Below is a small trained network, with its code and all its weights. Each question gives an input and a class and asks what happens when units are switched off, that is, made to give their printed mean instead of their output.

import numpy as np


def w(rows, s, z=0):
    codes = np.array(rows[::2]) - 128.0
    scale = np.full(codes.shape[1], s)
    scale[-1] = z or s
    return codes * scale


def norm(h):
    return h / np.sqrt((h * h).mean(-1, keepdims=True) + 1e-5)


def f(y):
    return np.maximum(y, 0)


def log_softmax(a):
    a = a - a.max(-1, keepdims=True)
    return a - np.log(np.exp(a).sum(-1, keepdims=True))


def net(x, mask):
    res = np.array(x, float).reshape(1, 2) / 4 @ E
    u = 0
    for l in range(4):
        y = f(norm(res) @ A[l][:, :-1].T + A[l][:, -1])
        res = res + np.where(mask[u : u + 5], y, B[l][:, -1]) @ B[l][:, :-1]
        u += 5
    return log_softmax(norm(res)[-1] @ U[:, :-1].T + U[:, -1])


A, B = {}, {}
E = w([
[170,70,254],'x0',
[171,131,40],'x1',
],0.0067)
A[0] = w([
[7,143,183,239],'L0N0',
[79,164,138,2],'L0N1',
[197,109,36,135],'L0N2',
[156,130,137,89],'L0N3',
[49,163,83,123],'L0N4',
],0.013,0.0017)
B[0] = w([
[254,57,64,240],'L0N0',
[85,159,148,154],'L0N1',
[78,67,88,253],'L0N2',
[164,206,113,146],'L0N3',
[244,82,122,227],'L0N4',
],0.0096,0.0065)
A[1] = w([
[188,166,188,105],'L1N0',
[156,73,119,132],'L1N1',
[117,8,147,128],'L1N2',
[199,144,115,252],'L1N3',
[96,80,104,166],'L1N4',
],0.014,0.0011)
B[1] = w([
[66,168,124,185],'L1N0',
[167,159,149,241],'L1N1',
[65,153,29,254],'L1N2',
[64,152,231,228],'L1N3',
[3,174,156,178],'L1N4',
],0.0071,0.0089)
A[2] = w([
[186,101,64,141],'L2N0',
[137,161,83,10],'L2N1',
[157,67,48,70],'L2N2',
[91,68,9,44],'L2N3',
[131,195,78,212],'L2N4',
],0.011,0.0013)
B[2] = w([
[121,61,175,212],'L2N0',
[171,119,94,153],'L2N1',
[147,164,172,225],'L2N2',
[156,210,148,254],'L2N3',
[111,64,254,174],'L2N4',
],0.0089,0.0076)
A[3] = w([
[2,107,227,159],'L3N0',
[163,101,145,56],'L3N1',
[238,202,183,96],'L3N2',
[212,13,84,27],'L3N3',
[139,90,66,253],'L3N4',
],0.0096,0.0014)
B[3] = w([
[122,201,28,246],'L3N0',
[163,147,59,169],'L3N1',
[91,95,174,254],'L3N2',
[177,108,2,208],'L3N3',
[10,206,125,152],'L3N4',
],0.0085,0.0059)
U = w([
[230,80,60,137],'0',
[93,225,97,150],'1',
[124,134,223,122],'2',
[67,9,162,11],'3',
],0.015,0.012)

Each question gives the input, the list of numbers given to net, and the class t.
The units are the neurons (one row each of A and B). Each row of codes is followed by its name. A weight is (code - 128) times the scale printed after its matrix; where a second scale follows, it is the last column's (A, B and U).
mask holds one flag per neuron, layer by layer. A switched-off neuron (its flag False) gives its mean, the last column of its row in B, instead of its output. The means were averaged over made-up inputs and are rounded, as every weight is.
A unit's drop is (log p(t) with every unit on - log p(t) with that unit switched off) / (log p(t) with every unit on - log p(t) with every unit switched off).
The circuit of an input: a set's keep is (log p(t) with only the set's units on - log p(t) with every unit switched off) / (log p(t) with every unit on - log p(t) with every unit switched off). Starting from the 12 units with the biggest drops (on a tie, the unit counted first), units are removed one at a time, each time the one whose removal leaves the highest keep (on an exact tie, the one counted first), for as long as the keep stays at least 0.8.
units of the circuit, in order: the units of the circuit, biggest drop first
unit that matters most: the unit with the biggest drop
top k neurons: the k neurons with the biggest drops, biggest first
k most important neurons of layer l: the k neurons of layer l with the biggest drops, biggest first
input [-5,1], class 2: unit that matters most	L2N3
input [2,-2], class 0: top 4 neurons	[L1N4, L0N2, L2N3, L0N0]
input [8,-6], class 1: top 4 neurons	[L1N0, L0N4, L2N0, L3N0]
input [-8,4], class 2: 2 most important neurons of layer 3	[L3N0, L3N3]
input [3,-2], class 1: top 4 neurons	[L0N4, L1N0, L2N1, L1N3]
input [-7,4], class 2: 3 most important neurons of layer 3	[L3N0, L3N2, L3N3]
input [-6,4], class 2: top 4 neurons	[L0N0, L2N3, L0N4, L1N2]
input [-7,-1], class 2: top 3 neurons	[L0N4, L0N0, L2N3]
input [-5,2], class 2: 2 most important neurons of layer 3	[L3N0, L3N2]
input [2,-4], class 0: top 2 neurons	[L0N2, L0N0]
input [5,-8], class 0: top 4 neurons	[L0N2, L2N3, L0N0, L1N4]
input [4,-7], class 0: top 4 neurons	[L0N2, L2N3, L0N0, L1N4]
input [6,7], class 1: top 2 neurons	[L0N0, L0N4]
input [-3,-6], class 0: units of the circuit, in order	[L0N0]
input [-4,2], class 2: top 3 neurons	[L2N3, L0N4, L0N0]
input [1,-6], class 0: top 2 neurons	[L0N0, L0N2]
input [-7,3], class 2: 2 most important neurons of layer 2	[L2N3, L2N4]
input [4,-5], class 0: 2 most important neurons of layer 2	[L2N3, L2N2]
input [-8,-2], class 2: 2 most important neurons of layer 2	[L2N3, L2N2]
input [5,-2], class 1: most important neuron of layer 2	[L2N3]
input [-8,2], class 2: 2 most important neurons of layer 2	[L2N3, L2N4]
